Below is a small trained network, with its code and all its weights. Each question gives an input and a class and asks what happens when units are switched off, that is, made to give their printed mean instead of their output.

import numpy as np


def w(rows, s, z=0):
    codes = np.array(rows[::2]) - 128.0
    scale = np.full(codes.shape[1], s)
    scale[-1] = z or s
    return codes * scale


def f(y):
    return y / 2 * (1 + np.tanh(0.7978845608 * (y + 0.044715 * y**3)))


def log_softmax(a):
    a = a - a.max(-1, keepdims=True)
    return a - np.log(np.exp(a).sum(-1, keepdims=True))


def net(x, mask):
    res = np.array(x, float).reshape(1, 8) / 4 @ E
    y = f(res @ A[0][:, :-1].T + A[0][:, -1])
    res = res + np.where(mask, y, B[0][:, -1]) @ B[0][:, :-1]
    return log_softmax(res[-1] @ U[:, :-1].T + U[:, -1])


A, B = {}, {}
E = w([
[130,129,122,132,125,122,118,124,126,125,139,134],'x0',
[119,169,132,149,134,70,90,209,233,32,106,122],'x1',
[120,133,133,136,125,131,131,119,141,141,128,131],'x2',
[109,171,151,58,40,66,80,115,95,148,42,172],'x3',
[125,126,119,136,134,112,112,142,116,131,144,141],'x4',
[7,153,40,45,149,139,162,110,134,106,137,146],'x5',
[126,136,129,131,127,129,115,116,126,124,135,122],'x6',
[123,134,137,128,129,133,120,116,129,125,133,125],'x7',
],0.016)
A[0] = w([
[190,104,173,210,138,129,116,169,172,112,141,105,139],'n0',
[99,177,139,121,58,57,71,162,175,80,32,164,63],'n1',
[55,147,72,107,145,137,166,131,169,110,149,112,131],'n2',
[1,147,23,71,137,141,171,120,120,94,138,137,156],'n3',
[112,181,157,117,57,91,73,160,116,113,34,175,106],'n4',
[44,155,76,38,102,124,151,107,76,151,112,172,118],'n5',
[134,53,87,153,151,204,176,100,65,210,205,125,197],'n6',
[119,133,98,179,175,142,149,126,188,51,113,106,115],'n7',
[105,130,143,75,54,115,104,91,22,196,65,153,123],'n8',
[152,137,124,165,183,144,100,204,246,53,149,103,148],'n9',
[250,117,240,193,100,115,97,154,110,153,126,95,247],'n10',
[126,175,139,94,101,48,79,166,214,78,95,130,81],'n11',
[146,92,114,183,204,164,201,98,108,118,212,98,176],'n12',
],0.0088,0.012)
B[0] = w([
[106,151,108,194,119,106,143,108,167,88,95,67,196],'n0',
[113,127,110,131,129,223,102,147,106,124,113,101,196],'n1',
[142,126,115,76,182,129,161,172,151,161,164,163,176],'n2',
[51,163,116,111,199,135,134,160,147,79,147,158,221],'n3',
[142,140,114,109,103,177,91,134,72,147,91,127,192],'n4',
[102,195,88,154,129,81,181,51,105,93,71,126,199],'n5',
[122,137,89,130,130,203,92,146,79,145,98,112,243],'n6',
[126,82,168,137,150,80,165,163,171,126,154,203,173],'n7',
[164,145,134,176,110,50,151,44,119,123,76,154,207],'n8',
[30,129,118,160,138,41,166,121,163,89,124,90,216],'n9',
[126,87,145,212,1,119,117,122,74,156,56,88,255],'n10',
[104,106,76,117,164,204,110,165,111,107,142,85,193],'n11',
[91,131,73,111,139,179,120,152,157,122,112,54,221],'n12',
],0.011,0.027)
U = w([
[132,88,132,150,94,206,78,158,119,144,125,85,251],'0',
[93,156,123,167,122,13,153,80,154,77,111,116,110],'1',
[110,163,99,77,174,225,114,138,126,113,143,145,124],'2',
[105,110,151,104,175,58,139,164,209,106,226,160,38],'3',
[252,120,189,144,81,81,114,73,98,190,121,187,116],'4',
],0.013,0.0031)

Each question gives the input, the list of numbers given to net, and the class t.
The units are the neurons (one row each of A and B). Each row of codes is followed by its name. A weight is (code - 128) times the scale printed after its matrix; where a second scale follows, it is the last column's (A, B and U).
mask holds one flag per neuron, in row order. A switched-off neuron (its flag False) gives its mean, the last column of its row in B, instead of its output. The means were averaged over made-up inputs and are rounded, as every weight is.
A unit's drop is (log p(t) with every unit on - log p(t) with that unit switched off) / (log p(t) with every unit on - log p(t) with every unit switched off).
unit that matters most: the unit with the biggest drop
top k neurons: the k neurons with the biggest drops, biggest first
drop when u is switched off: that unit's drop, to one decimal
input [1,2,-5,3,5,0,0,-7], class 0: unit that matters most => n3
input [3,1,0,-4,1,-5,6,3], class 1: top 2 neurons => [n9; n0]
input [2,1,6,6,8,3,-4,1], class 2: top 2 neurons => [n1; n9]
input [6,1,7,7,8,-8,-5,-4], class 0: top 2 neurons => [n1; n11]
input [-8,1,0,-5,2,-3,7,0], class 1: top 3 neurons => [n9; n1; n0]
input [8,-5,-8,0,8,1,7,3], class 2: top 2 neurons => [n10; n9]
input [-5,1,6,0,4,7,-5,1], class 3: top 2 neurons => [n6; n10]
input [1,1,6,2,-3,2,-5,-6], class 2: top 2 neurons => [n9; n10]
input [-4,6,2,1,4,-5,4,4], class 0: top 2 neurons => [n11; n1]
input [-7,0,2,2,-2,-6,2,2], class 4: drop when n12 is switched off => 0.2
input [2,-6,3,3,-7,-1,2,6], class 4: drop when n9 is switched off => 0.1
input [0,1,0,5,8,-3,2,8], class 0: drop when n1 is switched off => 0.5
